Below is a small trained network, with its code and all its weights. Each question gives an input and a target symbol and asks what happens when units are switched off, that is, made to give their printed mean instead of their output.

import numpy as np


def w(rows, s, z=0):
    codes = np.array(rows[::2]) - 128.0
    scale = np.full(codes.shape[1], s)
    scale[-1] = z or s
    return codes * scale


def f(y):
    return y / 2 * (1 + np.tanh(0.7978845608 * (y + 0.044715 * y**3)))


def softmax(a):
    e = np.exp(a - a.max(-1, keepdims=True))
    return e / e.sum(-1, keepdims=True)


def log_softmax(a):
    a = a - a.max(-1, keepdims=True)
    return a - np.log(np.exp(a).sum(-1, keepdims=True))


def net(x, mask):
    ids = ['Πεζμτψ'.index(c) for c in x.split()]
    T = len(ids)
    res = E[ids] + P[:T]
    r = res
    for j in range(2):
        rows = slice(2 * j, 2 * j + 2)
        q, k, v = (r @ M[0][rows].T for M in (Q, K, V))
        z = softmax(np.where(np.tri(T) > 0, q @ k.T / 2**0.5, -1e9)) @ v
        o = O[0][rows]
        res = res + np.where(mask[j], z, o[:, -1]) @ o[:, :-1]
    y = f(res @ A[0][:, :-1].T + A[0][:, -1])
    res = res + np.where(mask[2:6], y, B[0][:, -1]) @ B[0][:, :-1]
    return log_softmax(res[-1] @ U[:, :-1].T + U[:, -1])


Q, K, V, O, A, B = {}, {}, {}, {}, {}, {}
E = w([
[115,135,110,98,64,147,162,74],'Π',
[147,201,57,76,163,196,92,91],'ε',
[100,161,9,154,38,109,79,73],'ζ',
[186,80,38,125,53,144,122,119],'μ',
[51,139,125,121,197,49,101,114],'τ',
[191,105,125,50,164,205,136,120],'ψ',
],0.013)
P = w([
[75,212,227,56,32,207,193,254],'0',
[77,85,64,86,156,199,164,51],'1',
[81,108,30,137,98,105,142,55],'2',
[134,47,35,116,96,136,145,89],'3',
[91,110,80,91,172,110,111,82],'4',
[95,110,76,85,153,115,81,98],'5',
[109,74,80,66,149,130,70,104],'6',
[92,122,66,86,53,89,31,106],'7',
],0.0072)
Q[0] = w([
[109,166,137,203,122,108,87,142],'H1',
[134,140,234,228,133,124,180,253],'H1',
[209,136,200,250,135,133,171,231],'H2',
[80,85,73,92,159,191,171,71],'H2',
],0.0059)
K[0] = w([
[156,92,171,112,159,108,134,87],'H1',
[174,2,82,140,171,118,60,35],'H1',
[149,35,22,161,202,84,92,9],'H2',
[137,168,164,179,169,109,139,201],'H2',
],0.0073)
V[0] = w([
[124,1,227,100,192,109,208,180],'H1',
[153,95,98,136,186,55,39,157],'H1',
[157,183,164,81,219,190,142,139],'H2',
[210,67,83,124,64,183,145,161],'H2',
],0.008)
O[0] = w([
[136,118,236,84,64,125,137,85,68],'H1',
[188,85,125,47,149,91,62,90,3],'H1',
[116,149,158,187,166,131,87,42,177],'H2',
[97,2,184,147,129,179,98,167,121],'H2',
],0.0099,0.0048)
A[0] = w([
[255,148,65,109,93,189,144,54,197],'N1',
[119,102,142,252,122,129,121,19,145],'N2',
[137,71,128,83,164,8,86,63,138],'N3',
[106,52,180,180,126,169,204,174,246],'N4',
],0.0055,0.0013)
B[0] = w([
[74,232,164,182,114,91,222,126,237],'N1',
[85,180,175,235,146,129,142,89,241],'N2',
[170,83,158,141,151,76,10,107,223],'N3',
[61,125,77,114,1,139,83,62,252],'N4',
],0.0067,0.0035)
U = w([
[21,208,131,131,126,171,255,169,174],'Π',
[157,137,61,186,188,149,144,79,156],'ε',
[158,122,37,155,188,57,131,190,101],'ζ',
[115,67,76,34,90,115,4,88,120],'μ',
[169,192,110,43,120,45,165,67,173],'τ',
[169,132,212,195,122,184,101,62,4],'ψ',
],0.0047,0.0037)

Each question gives the input, a string of symbols that net reads in full, and the target symbol t.
The units are the heads (2 rows each of Q, K, V and O) and the neurons (one row each of A and B). Each row of codes is followed by its name. A weight is (code - 128) times the scale printed after its matrix; where a second scale follows, it is the last column's (O, A, B and U).
mask holds one flag per unit, heads first, then neurons. A switched-off unit (its flag False) gives its mean, the last column of its rows in O or B, instead of its output. The means were averaged over made-up inputs and are rounded, as every weight is.
A unit's drop is (log p(t) with every unit on - log p(t) with that unit switched off) / (log p(t) with every unit on - log p(t) with every unit switched off).
The circuit of an input: a set's keep is (log p(t) with only the set's units on - log p(t) with every unit switched off) / (log p(t) with every unit on - log p(t) with every unit switched off). Starting from all 6 units, units are removed one at a time, each time the one whose removal leaves the highest keep (on an exact tie, the one counted first), for as long as the keep stays at least 0.8.
circuit, biggest first: the units of the circuit, biggest drop first
most important unit: the unit with the biggest drop
top k neurons: the k neurons with the biggest drops, biggest first
which heads matter: for each layer, one digit per head in row order, 1 if its drop is at least 0.15 and else 0, layers parted by /
drop of u: that unit's drop, to one decimal
input Π τ τ ζ μ, target Π: circuit, biggest first -> (H1)
input τ τ τ τ τ τ ζ ζ, target τ: circuit, biggest first -> (H2 H1)
input μ ψ τ, target μ: circuit, biggest first -> (H2 N4)
input Π ζ Π μ τ ψ μ ψ, target Π: which heads matter -> 10
input Π τ ε μ τ ε, target Π: which heads matter -> 10
input ψ τ τ τ Π, target ψ: circuit, biggest first -> (H2 H1)
input τ τ τ ζ ζ μ ψ, target τ: circuit, biggest first -> (H2 H1)
input ψ τ τ τ, target ψ: which heads matter -> 11
input μ ψ μ μ, target μ: top 3 neurons -> (N4 N1 N2)
input ψ μ ζ μ Π, target ψ: which heads matter -> 01
input μ τ μ Π, target μ: top 2 neurons -> (N4 N1)
input μ τ ε ζ ψ, target μ: top 2 neurons -> (N4 N1)
input Π μ τ ζ, target Π: top 2 neurons -> (N3 N2)
input ζ τ μ τ τ, target ζ: most important unit -> H1
input μ ζ ψ, target μ: drop of N4 -> 0.5
input τ μ μ, target τ: drop of H1 -> 0.5
input ζ τ ψ τ τ ε, target ζ: drop of H2 -> 0.2
